Below is a small trained network, with its code and all its weights. Each question gives an input and a class and asks what happens when units are switched off, that is, made to give their printed mean instead of their output.

import numpy as np


def w(rows, s, z=0):
    codes = np.array(rows[::2]) - 128.0
    scale = np.full(codes.shape[1], s)
    scale[-1] = z or s
    return codes * scale


def norm(h):
    return h / np.sqrt((h * h).mean(-1, keepdims=True) + 1e-5)


def f(y):
    return np.maximum(y, 0)


def log_softmax(a):
    a = a - a.max(-1, keepdims=True)
    return a - np.log(np.exp(a).sum(-1, keepdims=True))


def net(x, mask):
    res = np.array(x, float).reshape(1, 2) / 4 @ E
    u = 0
    for l in range(2):
        y = f(norm(res) @ A[l][:, :-1].T + A[l][:, -1])
        res = res + np.where(mask[u : u + 13], y, B[l][:, -1]) @ B[l][:, :-1]
        u += 13
    return log_softmax(norm(res)[-1] @ U[:, :-1].T + U[:, -1])


A, B = {}, {}
E = w([
[222,214,2,50,56],'x0',
[80,24,68,74,109],'x1',
],0.0062)
A[0] = w([
[117,2,178,134,159,24],'0.n1',
[204,109,67,55,138,86],'0.n2',
[95,205,114,105,61,90],'0.n3',
[116,149,195,130,107,41],'0.n4',
[75,65,120,139,72,223],'0.n5',
[138,60,149,113,133,2],'0.n6',
[143,111,119,190,71,76],'0.n7',
[123,85,55,27,114,108],'0.n8',
[79,18,9,162,142,204],'0.n9',
[139,23,86,142,91,60],'0.n10',
[172,198,125,43,136,154],'0.n11',
[109,131,199,145,135,132],'0.n12',
[189,160,183,135,135,189],'0.n13',
],0.0082,0.0028)
B[0] = w([
[146,47,227,59,163,218],'0.n1',
[208,143,58,85,121,214],'0.n2',
[137,94,144,113,153,182],'0.n3',
[100,172,175,90,51,149],'0.n4',
[70,223,212,25,148,214],'0.n5',
[39,123,213,92,180,152],'0.n6',
[117,107,145,100,180,128],'0.n7',
[83,169,49,253,140,229],'0.n8',
[146,47,64,115,147,254],'0.n9',
[191,161,131,147,60,188],'0.n10',
[126,47,154,85,165,221],'0.n11',
[236,165,39,153,97,184],'0.n12',
[55,241,143,169,168,192],'0.n13',
],0.0059,0.0067)
A[1] = w([
[179,120,178,191,113,190],'1.n1',
[33,130,117,94,129,15],'1.n2',
[125,142,158,202,141,151],'1.n3',
[100,55,137,149,76,13],'1.n4',
[160,202,152,98,8,193],'1.n5',
[132,163,168,144,172,3],'1.n6',
[114,147,168,202,128,100],'1.n7',
[113,119,176,176,120,128],'1.n8',
[128,146,112,81,73,234],'1.n9',
[176,41,110,64,107,141],'1.n10',
[180,54,144,118,60,128],'1.n11',
[167,130,95,106,145,186],'1.n12',
[120,121,98,144,207,103],'1.n13',
],0.013,0.0018)
B[1] = w([
[93,144,82,136,103,175],'1.n1',
[153,138,107,103,204,164],'1.n2',
[72,134,31,181,88,183],'1.n3',
[65,35,254,111,173,157],'1.n4',
[61,125,238,101,211,205],'1.n5',
[157,138,57,194,72,192],'1.n6',
[102,164,105,244,124,183],'1.n7',
[177,172,90,78,166,171],'1.n8',
[154,65,201,154,124,189],'1.n9',
[46,115,172,208,143,254],'1.n10',
[78,60,144,245,147,165],'1.n11',
[136,178,228,69,39,218],'1.n12',
[152,107,120,92,156,168],'1.n13',
],0.0066,0.007)
U = w([
[197,130,101,81,235,11],'0',
[204,211,243,21,106,142],'1',
[168,67,48,118,38,152],'2',
[58,29,208,128,206,164],'3',
[100,227,126,253,129,125],'4',
],0.018,0.012)

Each question gives the input, the list of numbers given to net, and the class t.
The units are the neurons (one row each of A and B). Each row of codes is followed by its name. A weight is (code - 128) times the scale printed after its matrix; where a second scale follows, it is the last column's (A, B and U).
mask holds one flag per neuron, layer by layer. A switched-off neuron (its flag False) gives its mean, the last column of its row in B, instead of its output. The means were averaged over made-up inputs and are rounded, as every weight is.
A unit's drop is (log p(t) with every unit on - log p(t) with that unit switched off) / (log p(t) with every unit on - log p(t) with every unit switched off).
The circuit of an input: a set's keep is (log p(t) with only the set's units on - log p(t) with every unit switched off) / (log p(t) with every unit on - log p(t) with every unit switched off). Starting from the 12 units with the biggest drops (on a tie, the unit counted first), units are removed one at a time, each time the one whose removal leaves the highest keep (on an exact tie, the one counted first), for as long as the keep stays at least 0.8.
units of the circuit, in order: the units of the circuit, biggest drop first
top k neurons: the k neurons with the biggest drops, biggest first
k most important neurons of layer l: the k neurons of layer l with the biggest drops, biggest first
drop of u: that unit's drop, to one decimal
input [1,0], class 1: units of the circuit, in order => 1.n12
input [5,0], class 1: top 2 neurons => 0.n9; 1.n12
input [2,-1], class 1: top 3 neurons => 1.n12; 0.n9; 0.n1
input [3,-5], class 1: top 2 neurons => 0.n8; 0.n11
input [2,0], class 1: top 3 neurons => 0.n9; 1.n12; 0.n1
input [4,-7], class 1: 2 most important neurons of layer 1 => 1.n10; 1.n5
input [3,2], class 2: top 2 neurons => 0.n8; 0.n1
input [2,7], class 2: top 2 neurons => 0.n8; 0.n1
input [1,3], class 2: top 2 neurons => 0.n8; 0.n9
input [7,0], class 1: drop of 0.n9 => 1.3
input [0,-1], class 4: drop of 0.n13 => 1.6
input [2,4], class 2: drop of 0.n8 => 1.0
input [4,-1], class 1: drop of 0.n5 => 0.0
input [-8,-2], class 4: most important neuron of layer 0 => 0.n12
